Each row of numbers stands for one object and depends on some of the facts below. Use the named rows to name the rest.

Facts:
ξ 179 <- bivun, midrer, suflarum, runu, flomis, graku, dilir, fedem, steki, loro, klusel, grestigra, flumos, ploflin, tosun, bugir, rodres, driskuflan, plutrur, malon
ξ 391 <- braval, bresu, lodak, gogram, puvor, zaga, garer, griklel, botran, riflor
ξ 453 <- staradom, plaguklis, vekla, tokom, plafladu, pebri, rulan, noske, tribin, skofi, fanu, naro, trazes, ranopa, stugrul, flafler, votan, fomo, skufibul, norur, dedem, vireton, bepasur
ξ 334 <- vepigrum, klopame, vavogik, plofe, dreflis, bobrel, skolite, vedel, piror, geruk, grugak, pliskivo, troger, kletrel, zapul, doklur
[bivun, vepigrum, vekla, fanu, ranopa, dedem] χ plupo
[midrer, skolite, skofi, steki, plutrur] χ sakir
[braval, puvor] χ foflis
[staradom, tribin, riflor] χ gameklo
[plaguklis, klopame, lodak, skufibul, kletrel, rodres] χ drogrus
[bresu, tokom, rulan, klusel, naro, votan] χ durugan
[mepal, sakir, lotre, durugan, gameklo] χ drasel
[suflarum, dreflis] χ klosal
[runu, filil, bugir] χ nunel
[mumal, malon, plupo] χ mifon
[plafladu] χ mepal
[flomis, graku, bobrel, dilir, vedel, stugrul] χ vivu
[vavogik, pliskivo] χ bupom
[plofe] χ trirem
[gogram, piror] χ filil
[pebri, grestigra, grebram] χ pemu
[noske, trazes] χ regok
[drogrus] χ plabrum
[fedem, loro, klosal, grugak, troger, povir] χ sodor
[bupom, zaga, griklel, tosun, zapul] χ rufir
[garer, klupo, faklen] χ bririr
[botran, fomo] χ plerel
[geruk, ploflin] χ grebram
[plerel] χ fliklir
[flumos, flafler, vireton, bepasur] χ klupo
[vivu, foflis] χ kitim
[trirem] χ kunuma
[norur, driskuflan] χ povir
[doklur] χ lotre
bivun φ rufir, skofi
braval φ plutrur, vepigrum, zaga, gameklo
plabrum φ sakir, vireton, naro
vekla φ fomo
suflarum φ skolite, gameklo
plafladu φ lotre, grugak, runu, fedem
mifon φ stugrul, sodor, norur
drasel φ troger, flafler, graku
gogram φ bobrel
tribin φ garer, botran, pebri
vedel φ lotre, steki
loro φ naro, pemu, faklen
fanu φ sakir, norur
klusel φ sodor, plutrur
geruk φ doklur, durugan, klopame
grebram φ naro, graku
trazes φ klopame
filil φ trirem, botran, zaga
pliskivo φ fliklir, garer, fedem, tokom
ranopa φ skolite, naro
votan φ plupo
ploflin φ flumos
skufibul φ griklel, klupo, norur
bugir φ mumal, kunuma
driskuflan φ trirem, puvor
zapul φ povir, nunel, graku
regok φ dilir, plutrur, nunel

Some rows with their names:
[-0.23  0.42  1.40 -1.75  1.42  2.15  0.14 -1.20 -1.90 -0.06 -1.62  1.01
 -0.13 -1.41  2.34  3.67  0.95] : regok
[ 0.41 -2.02 -3.16  0.52 -1.69 -1.49 -0.03  1.77  1.88  0.43 -1.55 -1.10
 -0.59  1.00 -3.55 -4.88  0.69] : steki
[ 0.95  1.16  0.09 -1.36  0.99  1.65  0.96 -2.36 -1.76  0.62 -2.96  1.00
  0.14 -1.34  1.81  2.43 -0.46] : kitim
[ 1.56 -0.33 -1.90 -1.47  0.66  0.00  1.16 -2.06  0.60  0.63 -2.71 -0.51
  0.11  1.20  1.48  1.57 -0.06] : trirem
[-0.23 -0.16  1.82 -0.42 -0.89  1.24 -1.46  0.80 -1.32  0.48  3.19 -0.80
 -0.67 -0.72 -1.03  0.13 -1.22] : plofe
[ 0.59  0.73 -3.06 -0.79  7.08 -2.12  2.96 -3.66  0.95  0.16 -2.20 -0.56
  0.75 -0.98  2.40  3.52 -4.31] : kunuma
[-2.36  0.10  0.00  1.39  4.68 -1.92  1.09  0.15 -0.80 -1.53  0.53  0.76
  0.72 -1.76 -0.18  0.22 -1.84] : bugir
[ 3.22  1.75 -0.79  0.35 -0.65  3.59  2.07  4.49 -1.60  2.01 -2.18  1.51
  2.86  2.62  1.36 -0.80  0.09] : flumos
[ 1.86 -0.62  0.77  1.99  6.48 -2.10  0.48  1.78  3.83 -0.67 -0.21 -0.85
  3.94  0.87 -2.01  0.66  1.05] : skofi
[ 1.25 -2.93  5.08 -0.89  4.61  0.50  0.23  1.45 -2.03 -2.84  0.47  0.58
  4.19  2.30 -3.21 -1.95  5.16] : bivun
[ 2.89 -2.53 -3.41 -1.70 -0.99  1.12  2.02 -5.29 -2.75  2.20 -0.69  1.49
  6.96 -1.55 -6.57 -1.16  1.87] : plupo
[-1.30  0.36 -1.24  3.64 -0.77  0.61 -0.49 -0.18 -1.05  2.03  2.62  3.49
  6.13 -6.98 -6.70  0.38  0.74] : votan
[ 3.03 -0.02  1.65 -0.93  7.06 -0.03  2.00 -2.16  2.02 -0.77 -2.50 -0.36
  4.85  3.44  0.94  4.24  1.84] : rufir
[-1.21 -0.25 -0.09  1.26 -1.40 -0.36 -0.13  0.97  0.04 -0.89 -0.55  0.68
  0.97  1.70 -1.73 -2.12  1.73] : tosun
[ 0.00  0.33 -0.65  0.50 -3.11 -1.81  0.42  1.10  2.45  0.58  1.10 -1.89
  0.36  1.70  1.04 -0.72 -0.91] : griklel
[-0.32  0.44 -2.17  2.33 -0.65 -2.06 -0.36  0.54  2.74  0.31 -0.27 -0.90
  0.80  1.29 -0.17 -0.73 -0.43] : pebri
[-0.75 -0.04 -1.97  1.41 -0.05 -2.34 -0.68  1.50  1.71  0.60  0.26 -0.21
 -0.35  1.12  0.93  0.17 -1.13] : flafler
[-1.06  0.80 -0.63  2.01  1.00 -0.84 -0.81  1.75  1.78  0.48 -0.28 -0.11
  0.62 -2.41 -1.09  0.12 -0.02] : rulan
[ 0.65  5.01  2.80 -1.30 -2.59  3.03  1.28 -3.63 -1.16 -1.05  4.50  3.54
 -2.47  3.50 -0.97 -1.64 -1.51] : klopame
[-0.40  1.18  1.58 -0.89  0.73  0.99 -1.77  2.70 -0.49  0.46  0.27 -3.89
 -5.19 -0.39  4.26  0.41 -4.23] : bobrel
[-0.39 -0.03  0.73 -0.23 -1.36 -0.88  0.26  2.12  1.08  0.65  1.26 -1.21
 -0.68 -2.22  0.25 -0.62 -0.88] : bresu
[-1.59  0.62 -0.30  1.34  0.79 -1.35 -0.95  1.59  0.32  0.10  0.92  0.98
 -0.18 -0.35  1.55  1.70 -0.57] : bepasur
[ 1.92 -1.76 -2.89 -0.54 -0.05 -1.58  1.73 -3.28  1.03 -1.15 -1.56 -0.40
 -1.19  1.69  1.80  0.02 -0.78] : povir
[ 0.62  0.05 -0.72  0.07 -3.49 -1.66  0.59  0.89  1.26  1.10  0.79 -1.80
 -0.84  0.48  0.79 -1.94 -1.70] : puvor
[-1.04  0.81 -0.61  2.11  0.67 -0.79 -0.84  1.29  1.61  0.22 -0.23  0.20
  0.62 -2.14 -0.71  0.27  0.06] : staradom
[ 0.93 -2.03 -0.90  0.34 -2.40 -0.65 -0.81 -0.18  0.53 -0.19  3.52 -1.95
 -1.69  1.04 -1.41 -2.19 -2.08] : troger
[ 0.38 -0.70 -2.23  1.04 -3.26 -0.75 -0.11  0.64 -0.23  0.29 -1.81 -0.07
 -0.51  1.32 -2.40 -4.89 -0.12] : graku
[-1.30 -1.24  0.62  0.42 -0.93  0.77 -1.07  2.89 -0.99 -0.25 -0.45  0.57
 -0.44 -2.03 -2.48 -2.45  2.03] : klusel
[ 1.83 -0.53 -2.88 -1.74  1.47  0.30  1.06 -1.18  1.38  1.65 -3.43 -1.07
 -0.15 -0.60  0.17  0.94 -0.51] : lotre

Name these rows:
[ 0.49 -0.73  1.57 -2.65  1.05  2.43  0.24 -1.57 -3.07 -0.13 -1.98  0.37
  0.89 -1.20  1.19  2.48  2.09] -> mifon
[ 0.02  1.69  0.25 -0.78  1.40  1.20  0.62 -2.04  0.20  0.17 -2.71  0.60
  1.95  0.40  2.03  4.34  0.99] -> bupom
[-0.73 -1.24 -0.74  0.40 -0.53 -0.25 -0.22  1.86  0.17 -0.33 -0.80  0.13
 -0.19 -0.61 -2.87 -3.25  1.22] -> midrer
[ 1.20 -1.28 -0.86 -0.64  0.95 -0.64  1.67 -3.31 -0.26 -1.68 -0.82  0.69
 -1.00  0.53  2.14  1.42 -0.22] -> klosal
[-0.29 -1.66 -0.19  0.00 -1.51 -0.29 -0.04  0.77 -1.29 -1.04 -0.30  0.13
  0.37  1.57 -2.54 -3.82  2.31] -> malon
[ 0.02  0.17  0.61 -1.90  2.21  2.15 -0.08 -0.15 -1.08  0.94 -2.44  0.57
 -0.14 -3.80  0.79  3.18  0.97] -> drasel
[ 1.15  4.60 -1.33 -2.15 -0.35  1.67  3.05 -5.47 -0.02 -0.04 -3.63  3.71
 -0.77 -0.37 -0.70  0.78 -0.52] -> durugan
[ 0.96 -2.11 -1.16  0.48 -2.50 -0.92 -0.69 -0.16  0.59 -0.10  3.26 -2.17
 -1.74  1.42 -1.31 -2.49 -2.30] -> grugak
[-0.87  0.72  1.90  0.17 -1.02  1.57 -1.53  0.76 -0.51  0.55  2.72 -0.95
  0.62 -0.19 -0.96  1.06 -1.02] -> vavogik
[ 0.53  0.45  0.08 -1.65  1.67  0.92  0.94 -1.99 -0.88  0.05 -2.13  0.61
  0.47 -0.07  1.94  3.07  0.35] -> plerel
[ 0.28  0.74  2.53 -2.30  2.12  2.91  0.48 -0.97 -1.90 -0.11 -0.35  1.31
 -0.76 -0.33  3.05  3.60  1.36] -> plabrum
[ 0.13  0.83  2.79 -0.73 -0.93  0.15  0.70  1.42  0.87 -0.23  3.76 -0.53
 -1.47  1.55  2.39 -0.09 -0.16] -> lodak
[ 0.31 -0.08  0.01 -2.49  2.25  0.68  0.65 -1.34 -1.53  0.39 -1.65  1.07
 -0.61  0.05  3.01  3.79 -0.38] -> bririr
[-1.38  1.85  2.73  1.66  0.96  1.01 -1.06  1.74  0.10 -0.55  2.67  1.43
 -0.40 -0.10  1.49  1.30  1.28] -> skufibul
[-5.08 -5.81  4.72 -0.02  5.14 -5.33 -4.46  0.57  0.22 -4.19  3.12 -2.40
 -1.34 -1.42 -1.35  0.78  3.93] -> vekla
[ 1.78  3.17  2.73  1.22 -0.58  5.84  1.41  4.45 -3.07  1.02 -1.70  2.49
  4.24 -0.02  1.07  0.55  2.23] -> ploflin
[-1.04  0.77  2.49 -0.06 -2.85  0.20 -0.56  1.58 -1.36  0.36  1.68 -0.15
 -0.91 -2.07  1.79  0.35 -0.53] -> braval
[ 0.62 -0.46 -0.86  0.01 -2.94 -2.10  0.65  0.99  2.15  0.69  1.44 -2.05
 -0.67  1.49  1.02 -1.63 -1.09] -> botran
[-0.50  0.70  2.71 -0.11 -2.10  2.76 -2.08  1.06 -3.15  1.27  2.54 -0.21
 -0.92 -3.13 -0.84  0.13 -1.61] -> vedel
[-0.48 -0.05 -0.22  1.00 -2.12  0.13 -0.21  0.62 -1.51 -0.26 -1.38  1.00
 -0.23  0.00 -1.90 -3.47  0.44] -> flomis
[ 1.33  1.46  2.10 -2.53  3.34  2.76  1.39 -1.53 -0.40 -0.03  0.46  1.18
 -1.18  2.08  3.07  2.74  0.89] -> drogrus
[-0.56 -0.09  0.33  1.05 -0.26 -0.73 -0.66  0.27 -0.20 -0.47  0.15 -0.29
  1.64  0.06 -1.06 -0.50  1.66] -> dedem
[-0.12 -0.20  1.31  0.01 -0.18  0.70  0.29  1.32 -0.06 -0.97  1.68  1.07
 -1.17  2.93 -0.92 -2.93  1.80] -> rodres
[-2.43  6.18  2.69  1.81 -1.97  1.24  1.01 -3.27 -1.54 -2.21  0.70  5.97
  0.06 -0.21  0.36  1.08  0.73] -> trazes
[ 0.10 -0.78 -2.80  3.12 -1.29 -3.30 -0.03 -0.14  2.81 -1.12  0.79 -0.66
 -0.36  1.36  0.06 -1.65 -0.74] -> norur
[-0.30  0.27 -2.66  2.13 -0.13 -1.75 -0.73  1.67  3.13  1.07 -0.73 -1.09
  0.44 -1.35 -1.48 -1.16 -0.46] -> naro
[ 0.26 -0.94 -1.01 -0.64 -2.67 -2.34  0.44  1.54  1.50  0.90  1.60 -1.90
 -1.37  1.59  1.62 -1.05 -1.64] -> garer
[-1.49  5.05  4.56 -0.80 -3.16  3.50  0.33 -3.29 -3.76 -1.53  3.47  4.63
 -1.01 -0.43 -0.72  0.88 -0.70] -> geruk
[ 0.58 -2.87 -3.25  1.34 -2.80 -2.85  0.73  0.09  1.60 -1.47 -0.03 -0.61
 -1.08  3.24 -2.02 -5.59  0.35] -> fedem
[-3.98 -5.05  1.05  1.49  5.00 -7.45 -3.63  0.07  3.90 -3.44  2.41 -3.12
 -2.24  0.93 -0.84  0.01  1.27] -> fomo

